Below are the code and all the weights of a small trained network. Each question names an input and a class and asks about switching units off, where a switched-off unit gives its printed mean instead of its output.

import numpy as np


def w(rows, s, z=0):
    codes = np.array(rows[::2]) - 128.0
    scale = np.full(codes.shape[1], s)
    scale[-1] = z or s
    return codes * scale


def norm(h):
    return h / np.sqrt((h * h).mean(-1, keepdims=True) + 1e-5)


def f(y):
    return y / 2 * (1 + np.tanh(0.7978845608 * (y + 0.044715 * y**3)))


def log_softmax(a):
    a = a - a.max(-1, keepdims=True)
    return a - np.log(np.exp(a).sum(-1, keepdims=True))


def net(x, mask):
    res = np.array(x, float).reshape(1, 2) / 4 @ E
    u = 0
    for l in range(2):
        y = f(norm(res) @ A[l][:, :-1].T + A[l][:, -1])
        res = res + np.where(mask[u : u + 10], y, B[l][:, -1]) @ B[l][:, :-1]
        u += 10
    return log_softmax(norm(res)[-1] @ U[:, :-1].T + U[:, -1])


A, B = {}, {}
E = w([
[152,90,119,92,57,148,73],'x0',
[170,102,253,46,196,57,135],'x1',
],0.0055)
A[0] = w([
[145,78,48,151,35,255,109,57],'0.n1',
[119,142,148,126,149,153,161,33],'0.n2',
[207,28,135,112,49,158,75,135],'0.n3',
[112,163,121,117,234,129,131,129],'0.n4',
[160,53,91,89,28,117,11,52],'0.n5',
[91,76,120,90,165,174,131,78],'0.n6',
[112,38,153,58,74,130,71,4],'0.n7',
[191,69,223,36,218,107,116,105],'0.n8',
[154,134,143,59,205,43,178,54],'0.n9',
[108,198,61,144,143,154,168,85],'0.n10',
],0.006,0.0018)
B[0] = w([
[95,51,120,146,115,108,255,230],'0.n1',
[118,156,115,89,118,115,111,124],'0.n2',
[73,181,110,53,179,190,126,183],'0.n3',
[111,157,93,7,149,80,169,157],'0.n4',
[124,233,103,61,197,164,69,192],'0.n5',
[140,156,104,153,116,137,154,123],'0.n6',
[95,139,115,166,13,155,54,161],'0.n7',
[195,202,68,213,198,89,133,254],'0.n8',
[146,39,99,213,110,116,193,196],'0.n9',
[191,122,255,94,54,164,55,170],'0.n10',
],0.0049,0.0078)
A[1] = w([
[131,30,142,224,58,126,182,57],'1.n1',
[120,114,160,150,125,155,220,192],'1.n2',
[167,133,104,133,126,152,63,198],'1.n3',
[145,138,11,199,73,126,115,241],'1.n4',
[133,144,172,140,113,184,56,185],'1.n5',
[166,147,107,190,152,97,161,250],'1.n6',
[124,66,130,157,57,127,163,26],'1.n7',
[65,103,94,145,78,160,68,121],'1.n8',
[106,55,100,145,176,123,165,42],'1.n9',
[2,133,137,94,74,169,117,196],'1.n10',
],0.0081,0.0019)
B[1] = w([
[125,90,192,115,79,170,2,222],'1.n1',
[181,156,132,90,64,149,82,217],'1.n2',
[91,130,105,103,108,166,153,150],'1.n3',
[135,165,158,72,163,120,124,254],'1.n4',
[139,136,96,209,101,155,130,149],'1.n5',
[100,54,154,162,95,107,105,253],'1.n6',
[162,77,155,179,117,118,85,171],'1.n7',
[124,120,161,130,185,70,124,186],'1.n8',
[136,166,97,146,178,176,63,159],'1.n9',
[115,53,95,160,156,102,188,238],'1.n10',
],0.0078,0.0058)
U = w([
[153,251,63,95,175,164,38,145],'0',
[84,134,143,109,141,91,128,44],'1',
[156,188,116,194,50,183,214,98],'2',
[200,110,151,189,203,9,115,194],'3',
[134,30,178,156,68,164,35,181],'4',
[160,224,173,40,109,69,193,119],'5',
[90,143,133,118,118,96,134,1],'6',
[43,82,36,71,170,180,189,170],'7',
],0.013,0.0058)

Each question gives the input, the list of numbers given to net, and the class t.
The units are the neurons (one row each of A and B). Each row of codes is followed by its name. A weight is (code - 128) times the scale printed after its matrix; where a second scale follows, it is the last column's (A, B and U).
mask holds one flag per neuron, layer by layer. A switched-off neuron (its flag False) gives its mean, the last column of its row in B, instead of its output. The means were averaged over made-up inputs and are rounded, as every weight is.
A unit's drop is (log p(t) with every unit on - log p(t) with that unit switched off) / (log p(t) with every unit on - log p(t) with every unit switched off).
most important unit: the unit with the biggest drop
k most important neurons: the k neurons with the biggest drops, biggest first
top k neurons in layer l: the k neurons of layer l with the biggest drops, biggest first
drop of u: that unit's drop, to one decimal
input [3,-3], class 7: top neuron in layer 0 => (0.n5)
input [-7,0], class 5: top 2 neurons in layer 0 => (0.n4; 0.n8)
input [-8,-3], class 2: top 4 neurons in layer 0 => (0.n10; 0.n8; 0.n9; 0.n1)
input [-8,-7], class 4: 4 most important neurons => (0.n5; 0.n3; 0.n8; 0.n10)
input [-7,-4], class 2: 2 most important neurons => (0.n9; 0.n1)
input [-8,-5], class 2: 3 most important neurons => (0.n9; 0.n1; 0.n10)
input [-8,-1], class 5: 3 most important neurons => (0.n8; 0.n4; 1.n1)
input [-7,-1], class 5: 2 most important neurons => (0.n8; 0.n4)
input [-4,0], class 5: 2 most important neurons => (0.n4; 0.n8)
input [-6,-4], class 2: top 4 neurons in layer 1 => (1.n1; 1.n6; 1.n5; 1.n7)
input [1,-1], class 7: top 2 neurons in layer 0 => (0.n5; 0.n8)
input [-2,-1], class 2: 2 most important neurons => (0.n10; 0.n1)
input [-6,-2], class 2: top 4 neurons in layer 0 => (0.n10; 0.n8; 0.n1; 0.n9)
input [3,-2], class 7: most important unit => 0.n5
input [-5,-4], class 4: 2 most important neurons => (0.n5; 0.n3)
input [-3,-2], class 2: top 3 neurons in layer 0 => (0.n9; 0.n1; 0.n10)
input [3,3], class 0: top 2 neurons in layer 0 => (0.n1; 0.n7)
input [-5,-5], class 4: drop of 0.n5 => 0.7
input [-7,-7], class 4: drop of 0.n5 => 0.9
input [7,-5], class 7: drop of 0.n5 => 0.5
input [8,2], class 0: most important unit => 0.n5
